Below are the code and all the weights of a small trained network. Each question names an input and a target symbol and asks about switching units off, where a switched-off unit gives its printed mean instead of its output.

import numpy as np


def w(rows, s, z=0):
    codes = np.array(rows[::2]) - 128.0
    scale = np.full(codes.shape[1], s)
    scale[-1] = z or s
    return codes * scale


def norm(h):
    return h / np.sqrt((h * h).mean(-1, keepdims=True) + 1e-5)


def f(y):
    return y / 2 * (1 + np.tanh(0.7978845608 * (y + 0.044715 * y**3)))


def softmax(a):
    e = np.exp(a - a.max(-1, keepdims=True))
    return e / e.sum(-1, keepdims=True)


def log_softmax(a):
    a = a - a.max(-1, keepdims=True)
    return a - np.log(np.exp(a).sum(-1, keepdims=True))


def net(x, mask):
    ids = ['αβγδεζηθλμξστφψω'.index(c) for c in x.split()]
    T = len(ids)
    res = E[ids] + P[:T]
    u = 0
    for l in range(3):
        q, k, v = (norm(res) @ M[l].T for M in (Q, K, V))
        z = softmax(np.where(np.tri(T) > 0, q @ k.T / 3**0.5, -1e9)) @ v
        res = res + np.where(mask[u], z, O[l][:, -1]) @ O[l][:, :-1]
        u += 1
        y = f(norm(res) @ A[l][:, :-1].T + A[l][:, -1])
        res = res + np.where(mask[u : u + 4], y, B[l][:, -1]) @ B[l][:, :-1]
        u += 4
    return log_softmax(norm(res)[-1] @ U[:, :-1].T + U[:, -1])


Q, K, V, O, A, B = {}, {}, {}, {}, {}, {}
E = w([
[118,125,152,214,166,187,89,158,137,132,111],'α',
[111,148,69,55,196,147,202,78,149,143,134],'β',
[141,142,70,130,51,167,128,117,137,129,88],'γ',
[128,193,75,208,138,100,115,55,115,160,136],'δ',
[73,95,183,128,103,94,138,142,51,78,82],'ε',
[111,78,205,176,132,155,130,95,95,221,126],'ζ',
[14,145,118,182,160,172,87,103,103,98,79],'η',
[68,174,49,122,201,152,82,147,174,159,88],'θ',
[110,144,119,72,120,124,74,67,159,133,112],'λ',
[85,217,107,152,43,135,150,157,136,177,102],'μ',
[52,151,174,130,88,19,147,89,105,128,138],'ξ',
[185,160,141,122,186,135,154,76,70,5,193],'σ',
[152,140,163,84,149,78,101,137,177,157,31],'τ',
[191,130,190,110,56,155,116,135,70,195,97],'φ',
[96,217,123,91,186,133,48,153,98,158,159],'ψ',
[172,163,53,147,161,161,147,180,114,93,41],'ω',
],0.021)
P = w([
[143,44,90,145,148,129,157,136,58,162,190],'0',
[97,229,136,111,94,102,139,91,152,59,143],'1',
[83,231,126,104,95,105,154,86,132,70,117],'2',
[73,232,113,111,102,94,154,82,128,72,122],'3',
[78,232,117,94,106,108,145,78,139,59,116],'4',
[71,243,108,94,101,101,152,69,142,75,115],'5',
[72,255,93,87,93,99,151,78,133,66,101],'6',
],0.0086)
Q[0] = w([
[138,71,121,154,194,163,119,106,163,157,158],'L0H1',
[95,164,84,122,102,95,117,93,170,84,110],'L0H1',
[125,188,113,131,106,158,103,2,81,84,53],'L0H1',
],0.0083)
K[0] = w([
[93,214,125,201,132,228,161,18,225,93,138],'L0H1',
[129,41,26,108,108,56,98,128,104,126,166],'L0H1',
[171,2,51,124,184,61,85,143,14,231,115],'L0H1',
],0.0052)
V[0] = w([
[166,39,113,168,151,70,126,131,253,139,212],'L0H1',
[118,89,192,165,78,211,119,61,138,155,76],'L0H1',
[160,96,88,143,123,67,193,239,112,132,97],'L0H1',
],0.0053)
O[0] = w([
[87,80,77,55,253,228,213,53,71,185,136,3],'L0H1',
[215,154,132,116,173,149,150,35,150,143,93,144],'L0H1',
[137,66,20,116,254,137,54,94,132,92,220,83],'L0H1',
],0.0075,0.0033)
A[0] = w([
[114,143,141,155,117,109,155,181,168,116,90,145],'L0N1',
[89,139,158,76,139,84,123,59,154,97,131,165],'L0N2',
[99,191,104,132,116,133,122,167,252,201,140,151],'L0N3',
[133,159,78,132,135,159,152,132,127,120,107,250],'L0N4',
],0.011,0.0024)
B[0] = w([
[194,150,153,192,150,131,139,109,136,105,125,167],'L0N1',
[126,197,134,115,66,115,95,114,163,166,51,254],'L0N2',
[131,104,77,112,126,110,173,108,2,119,64,206],'L0N3',
[139,134,194,121,66,79,138,146,233,92,184,183],'L0N4',
],0.0099,0.0095)
Q[1] = w([
[179,119,160,93,132,132,221,80,112,70,75],'L1H1',
[103,240,69,159,33,121,114,45,135,132,62],'L1H1',
[109,2,111,151,245,244,216,123,117,197,213],'L1H1',
],0.0053)
K[1] = w([
[114,129,4,67,108,187,31,157,152,224,159],'L1H1',
[115,26,67,112,91,194,144,132,88,121,191],'L1H1',
[152,253,176,106,93,87,127,142,202,78,68],'L1H1',
],0.0054)
V[1] = w([
[39,162,116,162,136,94,223,120,164,148,231],'L1H1',
[171,243,163,149,92,119,155,110,181,58,112],'L1H1',
[132,3,226,52,96,168,251,148,124,54,95],'L1H1',
],0.0047)
O[1] = w([
[105,91,158,117,63,178,224,93,100,68,246,226],'L1H1',
[101,196,144,168,114,205,116,52,67,123,85,156],'L1H1',
[150,119,78,158,84,174,223,188,165,155,147,10],'L1H1',
],0.011,0.0012)
A[1] = w([
[160,176,166,200,75,143,103,194,155,239,190,3],'L1N1',
[254,86,136,154,170,121,153,188,53,102,143,113],'L1N2',
[175,138,52,107,64,101,47,134,111,144,130,45],'L1N3',
[216,228,84,176,132,120,104,98,181,81,147,52],'L1N4',
],0.0059,0.00049)
B[1] = w([
[141,202,84,23,203,101,215,121,172,166,104,156],'L1N1',
[163,249,254,166,41,103,107,107,156,93,197,136],'L1N2',
[143,83,100,162,10,134,175,84,123,77,125,220],'L1N3',
[116,95,111,123,145,123,154,2,75,205,106,254],'L1N4',
],0.008,0.0042)
Q[2] = w([
[148,170,130,181,128,147,140,150,121,128,128],'L2H1',
[178,174,153,138,125,29,185,67,138,106,86],'L2H1',
[125,2,101,144,176,157,154,183,116,132,187],'L2H1',
],0.0094)
K[2] = w([
[80,135,134,88,91,155,99,117,130,117,142],'L2H1',
[146,1,91,127,146,82,91,157,129,119,149],'L2H1',
[114,236,159,90,123,124,171,118,157,75,73],'L2H1',
],0.011)
V[2] = w([
[159,160,27,60,150,214,85,170,220,134,178],'L2H1',
[188,159,154,254,123,139,89,119,110,114,169],'L2H1',
[70,139,221,117,168,66,76,156,219,100,139],'L2H1',
],0.0059)
O[2] = w([
[183,86,176,79,37,120,132,141,32,254,157,3],'L2H1',
[211,215,39,129,149,133,151,182,33,94,117,163],'L2H1',
[165,204,178,134,76,199,22,150,194,127,105,119],'L2H1',
],0.008,0.005)
A[2] = w([
[123,248,93,108,119,57,116,139,92,59,59,142],'L2N1',
[52,113,162,77,27,255,208,144,80,138,164,2],'L2N2',
[99,171,116,119,111,182,87,52,60,109,182,77],'L2N3',
[156,101,139,158,129,146,123,153,132,167,191,174],'L2N4',
],0.0069,0.0032)
B[2] = w([
[132,8,169,89,176,190,128,218,140,163,217,251],'L2N1',
[214,52,83,162,148,165,34,115,133,76,19,147],'L2N2',
[162,118,85,79,89,155,132,54,141,254,132,146],'L2N3',
[109,218,191,70,227,148,144,49,163,94,34,125],'L2N4',
],0.0088,0.015)
U = w([
[220,181,184,106,77,158,119,151,128,140,158,110],'α',
[158,40,103,203,47,168,156,82,161,93,133,112],'β',
[105,131,76,193,139,69,171,31,70,190,161,123],'γ',
[148,174,163,94,164,140,126,31,75,60,197,80],'δ',
[188,156,88,187,154,136,139,176,224,50,126,253],'ε',
[127,119,107,68,176,127,225,126,230,156,158,158],'ζ',
[163,239,126,216,171,168,86,108,71,68,94,19],'η',
[72,152,164,153,94,2,138,134,146,142,186,224],'θ',
[95,146,197,165,174,195,188,94,128,192,64,185],'λ',
[86,81,76,151,222,71,175,129,86,65,96,96],'μ',
[45,144,122,191,166,226,76,104,207,86,159,159],'ξ',
[118,207,80,180,78,153,215,185,56,112,154,98],'σ',
[132,96,106,103,94,160,54,90,171,150,102,197],'τ',
[211,106,101,149,200,48,105,134,130,144,39,9],'φ',
[110,70,205,152,128,103,68,185,97,42,127,26],'ψ',
[128,125,93,107,152,157,67,146,34,158,191,161],'ω',
],0.0097,0.0016)

Each question gives the input, a string of symbols that net reads in full, and the target symbol t.
The units are the heads (3 rows each of Q, K, V and O) and the neurons (one row each of A and B). Each row of codes is followed by its name. A weight is (code - 128) times the scale printed after its matrix; where a second scale follows, it is the last column's (O, A, B and U).
mask holds one flag per unit, layer by layer, with each layer's heads first. A switched-off unit (its flag False) gives its mean, the last column of its rows in O or B, instead of its output. The means were averaged over made-up inputs and are rounded, as every weight is.
A unit's drop is (log p(t) with every unit on - log p(t) with that unit switched off) / (log p(t) with every unit on - log p(t) with every unit switched off).
The circuit of an input: a set's keep is (log p(t) with only the set's units on - log p(t) with every unit switched off) / (log p(t) with every unit on - log p(t) with every unit switched off). Starting from the 12 units with the biggest drops (on a tie, the unit counted first), units are removed one at a time, each time the one whose removal leaves the highest keep (on an exact tie, the one counted first), for as long as the keep stays at least 0.8.
units of the circuit, in order: the units of the circuit, biggest drop first
unit that matters most: the unit with the biggest drop
top k neurons: the k neurons with the biggest drops, biggest first
top k neurons in layer l: the k neurons of layer l with the biggest drops, biggest first
input δ ε σ λ φ φ ω, target δ: unit that matters most => L1H1
input λ τ η μ λ τ, target λ: units of the circuit, in order => L0H1; L1H1
input λ λ φ φ λ φ ψ, target λ: units of the circuit, in order => L0H1; L1H1; L2N1
input β β μ, target β: units of the circuit, in order => L2N2; L2H1; L1H1
input λ ε λ ψ λ ε, target λ: units of the circuit, in order => L0H1; L1H1
input β λ λ φ ζ, target β: top 4 neurons => L2N2; L0N2; L0N4; L1N4
input μ ζ λ, target μ: units of the circuit, in order => L2H1; L0N3
input σ λ λ ψ, target σ: units of the circuit, in order => L1H1; L0H1
input ζ β ζ φ η, target ζ: units of the circuit, in order => L1H1; L0H1; L0N2
input φ θ λ δ, target φ: top 2 neurons => L0N4; L1N2
input λ λ ω α λ ξ ξ, target λ: units of the circuit, in order => L1H1; L0H1
input η σ μ ω, target η: top 2 neurons in layer 0 => L0N1; L0N3
input ω λ ω λ ξ, target ω: top 4 neurons => L0N4; L2N1; L1N2; L0N2
input ξ λ β λ δ μ λ, target ξ: top neuron => L0N4
input δ λ η φ, target δ: units of the circuit, in order => L1H1; L0N2
input φ η τ β ζ, target φ: top 2 neurons => L0N4; L0N2
input σ δ β, target σ: units of the circuit, in order => L1H1; L2H1; L0N2
input ζ λ ξ ζ δ λ λ, target ζ: units of the circuit, in order => L0H1; L1H1
input β φ γ β ε φ α, target β: units of the circuit, in order => L1H1; L0H1
input ψ γ γ λ ω, target ψ: units of the circuit, in order => L2N1; L0H1
input η τ τ, target η: units of the circuit, in order => L0H1; L2H1; L1H1
input ε φ β τ λ δ ζ, target ε: unit that matters most => L2H1
input φ β ω, target φ: top 2 neurons => L1N4; L1N1
input θ β λ, target θ: top 2 neurons => L0N3; L2N2
input φ ω α, target φ: top 2 neurons in layer 0 => L0N4; L0N1
input θ φ ψ λ ε σ λ, target θ: top 3 neurons => L0N3; L2N2; L0N2
input ε β ω φ, target ε: unit that matters most => L2H1
input λ φ ψ φ β ω, target λ: top 2 neurons => L1N4; L1N1
